Below are the code and all the weights of a small trained network. Each question names an input and a target symbol and asks about switching units off, where a switched-off unit gives its printed mean instead of its output.

import numpy as np


def w(rows, s, z=0):
    codes = np.array(rows[::2]) - 128.0
    scale = np.full(codes.shape[1], s)
    scale[-1] = z or s
    return codes * scale


def f(y):
    return np.maximum(y, 0)


def softmax(a):
    e = np.exp(a - a.max(-1, keepdims=True))
    return e / e.sum(-1, keepdims=True)


def log_softmax(a):
    a = a - a.max(-1, keepdims=True)
    return a - np.log(np.exp(a).sum(-1, keepdims=True))


def net(x, mask):
    ids = ['αγεζθλμξστψ'.index(c) for c in x.split()]
    T = len(ids)
    res = E[ids] + P[:T]
    u = 0
    for l in range(3):
        q, k, v = (res @ M[l].T for M in (Q, K, V))
        z = softmax(np.where(np.tri(T) > 0, q @ k.T / 2**0.5, -1e9)) @ v
        res = res + np.where(mask[u], z, O[l][:, -1]) @ O[l][:, :-1]
        u += 1
        y = f(res @ A[l][:, :-1].T + A[l][:, -1])
        res = res + np.where(mask[u : u + 4], y, B[l][:, -1]) @ B[l][:, :-1]
        u += 4
    return log_softmax(res[-1] @ U[:, :-1].T + U[:, -1])


Q, K, V, O, A, B = {}, {}, {}, {}, {}, {}
E = w([
[197,146,192,39,167,142,138,245],'α',
[90,62,104,62,140,100,203,117],'γ',
[132,165,187,156,180,164,186,83],'ε',
[33,155,86,188,190,150,8,208],'ζ',
[98,189,69,97,150,161,122,168],'θ',
[98,163,213,51,178,102,48,76],'λ',
[147,134,88,110,206,142,55,77],'μ',
[29,142,222,61,85,159,126,186],'ξ',
[46,212,143,69,98,222,211,195],'σ',
[157,36,139,105,121,179,146,111],'τ',
[37,121,138,140,119,181,107,80],'ψ',
],0.013)
P = w([
[25,121,67,91,204,222,41,183],'0',
[70,143,74,93,144,208,73,128],'1',
[97,165,88,67,133,206,96,106],'2',
[106,159,90,52,111,199,113,98],'3',
[149,178,81,47,107,198,121,82],'4',
[172,170,108,49,73,198,147,59],'5',
[195,167,101,35,84,188,150,53],'6',
[194,172,88,6,54,193,162,34],'7',
[181,162,101,1,44,183,159,30],'8',
],0.0034)
Q[0] = w([
[194,114,123,237,50,2,129,148],'0.h0',
[190,58,137,171,178,95,207,138],'0.h0',
],0.0093)
K[0] = w([
[9,173,117,154,208,138,40,192],'0.h0',
[58,106,61,97,136,165,88,116],'0.h0',
],0.011)
V[0] = w([
[195,125,64,120,77,144,218,166],'0.h0',
[196,39,183,90,199,159,179,3],'0.h0',
],0.0064)
O[0] = w([
[228,136,136,132,137,209,180,119,124],'0.h0',
[233,164,142,140,1,48,139,83,254],'0.h0',
],0.0063,0.0051)
A[0] = w([
[138,240,179,112,63,104,68,83,9],'0.n0',
[110,149,3,101,139,50,165,142,172],'0.n1',
[101,177,21,229,144,92,76,252,1],'0.n2',
[190,70,144,42,127,92,143,235,129],'0.n3',
],0.0061,0.0019)
B[0] = w([
[190,70,97,112,38,89,134,210,254],'0.n0',
[208,183,39,119,45,136,157,158,157],'0.n1',
[117,208,68,164,44,131,51,243,164],'0.n2',
[137,254,158,41,37,129,117,76,199],'0.n3',
],0.0063,0.0033)
Q[1] = w([
[153,79,121,222,92,40,175,155],'1.h0',
[99,2,166,199,245,45,148,213],'1.h0',
],0.0089)
K[1] = w([
[1,62,51,160,182,120,89,111],'1.h0',
[49,132,150,161,204,170,9,150],'1.h0',
],0.0092)
V[1] = w([
[87,38,50,152,137,214,183,75],'1.h0',
[177,185,176,92,162,211,2,89],'1.h0',
],0.0052)
O[1] = w([
[103,69,89,219,42,81,167,169,20],'1.h0',
[149,165,176,183,195,200,2,86,255],'1.h0',
],0.0056,0.0024)
A[1] = w([
[198,192,149,70,131,126,151,221,131],'1.n0',
[75,136,194,174,132,57,55,137,253],'1.n1',
[171,3,49,171,208,79,62,116,115],'1.n2',
[54,75,47,219,118,111,91,70,187],'1.n3',
],0.0066,0.004)
B[1] = w([
[70,101,62,125,110,233,128,45,252],'1.n0',
[134,212,198,113,55,67,18,124,219],'1.n1',
[221,188,1,155,72,30,105,50,139],'1.n2',
[63,153,65,171,32,50,71,25,203],'1.n3',
],0.005,0.0048)
Q[2] = w([
[167,244,93,83,4,170,131,21],'2.h0',
[151,134,168,148,176,167,110,122],'2.h0',
],0.016)
K[2] = w([
[254,141,209,121,99,118,239,6],'2.h0',
[105,201,136,153,198,144,68,220],'2.h0',
],0.0093)
V[2] = w([
[114,124,62,50,119,81,157,112],'2.h0',
[109,254,151,166,156,98,199,112],'2.h0',
],0.0099)
O[2] = w([
[61,84,85,88,222,86,103,148,245],'2.h0',
[85,254,126,147,150,70,209,122,28],'2.h0',
],0.0095,0.0011)
A[2] = w([
[85,65,141,251,231,91,191,230,6],'2.n0',
[112,128,137,103,132,179,179,155,94],'2.n1',
[182,148,86,182,160,75,87,127,127],'2.n2',
[89,142,104,95,77,172,136,94,123],'2.n3',
],0.013,0.019)
B[2] = w([
[88,114,131,144,74,136,9,32,128],'2.n0',
[133,106,102,118,94,141,125,75,145],'2.n1',
[79,127,136,105,90,166,166,106,150],'2.n2',
[130,105,151,177,177,115,130,140,249],'2.n3',
],0.015,0.013)
U = w([
[145,159,132,106,225,191,79,89,10],'α',
[102,90,84,61,180,68,150,156,152],'γ',
[170,183,138,146,98,63,202,141,252],'ε',
[117,137,96,117,93,141,105,168,75],'ζ',
[206,147,32,191,214,129,106,237,175],'θ',
[180,150,130,52,131,40,52,124,56],'λ',
[120,116,79,75,100,122,124,2,2],'μ',
[88,88,247,100,146,123,159,230,131],'ξ',
[66,58,134,167,142,219,223,105,28],'σ',
[211,50,107,136,70,152,103,164,225],'τ',
[134,81,120,210,184,63,88,48,121],'ψ',
],0.0063,0.0056)

Each question gives the input, a string of symbols that net reads in full, and the target symbol t.
The units are the heads (2 rows each of Q, K, V and O) and the neurons (one row each of A and B). Each row of codes is followed by its name. A weight is (code - 128) times the scale printed after its matrix; where a second scale follows, it is the last column's (O, A, B and U).
mask holds one flag per unit, layer by layer, with each layer's heads first. A switched-off unit (its flag False) gives its mean, the last column of its rows in O or B, instead of its output. The means were averaged over made-up inputs and are rounded, as every weight is.
A unit's drop is (log p(t) with every unit on - log p(t) with that unit switched off) / (log p(t) with every unit on - log p(t) with every unit switched off).
The circuit of an input: a set's keep is (log p(t) with only the set's units on - log p(t) with every unit switched off) / (log p(t) with every unit on - log p(t) with every unit switched off). Starting from the 12 units with the biggest drops (on a tie, the unit counted first), units are removed one at a time, each time the one whose removal leaves the highest keep (on an exact tie, the one counted first), for as long as the keep stays at least 0.8.
circuit, biggest first: the units of the circuit, biggest drop first
most important unit: the unit with the biggest drop
k most important neurons: the k neurons with the biggest drops, biggest first
top k neurons in layer l: the k neurons of layer l with the biggest drops, biggest first
drop of u: that unit's drop, to one decimal
input μ τ ψ τ θ θ γ μ, target γ: most important unit	2.h0
input ψ ε τ μ ξ ζ, target ζ: 3 most important neurons	2.n2; 0.n2; 1.n1
input μ τ τ ε ψ τ α, target α: circuit, biggest first	0.n3; 1.h0; 1.n0
input ψ α ψ, target α: 2 most important neurons	0.n3; 0.n0
input θ ζ α μ ξ σ θ λ, target α: circuit, biggest first	1.h0; 0.n3
input ξ ψ ξ ψ λ, target λ: circuit, biggest first	0.h0; 1.n1; 2.n3; 1.h0
input ζ ε ζ τ μ θ τ ψ ζ, target τ: circuit, biggest first	2.h0; 0.h0
input ζ θ ψ τ γ ψ θ, target γ: circuit, biggest first	2.h0; 1.h0; 0.n1
input ψ γ ζ ξ ψ, target γ: circuit, biggest first	2.h0; 1.h0
input ζ σ α ζ θ θ, target α: circuit, biggest first	1.h0; 0.n3
input τ ψ ψ τ γ λ ψ ζ, target γ: 2 most important neurons	0.n1; 2.n2
input ψ ξ ζ τ ε θ γ, target γ: 2 most important neurons	0.n1; 0.n3
input ξ ψ ψ ψ, target ψ: 2 most important neurons	1.n3; 2.n3
input ξ μ θ, target θ: top 2 neurons in layer 0	0.n1; 0.n2
input ψ ψ λ, target λ: 3 most important neurons	1.n1; 2.n3; 0.n0
input ψ τ ξ θ ξ ψ τ ζ ξ, target τ: circuit, biggest first	2.h0
input γ τ τ τ ζ ξ ψ λ, target τ: circuit, biggest first	2.h0; 0.n0
input σ ψ σ ψ θ ε τ ξ, target τ: circuit, biggest first	0.h0; 2.h0
input ψ α θ, target α: 2 most important neurons	0.n3; 0.n0
input σ ψ ε τ α μ, target α: top neuron in layer 0	0.n3
input μ ψ μ, target μ: 3 most important neurons	2.n2; 1.n2; 2.n3
input τ ψ σ, target τ: drop of 2.n2	0.1
input ξ τ μ ψ γ ψ μ ψ, target γ: drop of 0.n1	0.2
input ξ τ θ γ ξ ψ τ ψ ψ, target τ: drop of 0.n1	-0.1
input ξ ξ θ ε α ψ μ, target α: drop of 2.n1	0.1
input σ ψ θ σ σ ζ, target ζ: top 2 neurons in layer 0	0.n2; 0.n3
input ε ψ θ, target ε: circuit, biggest first	2.h0
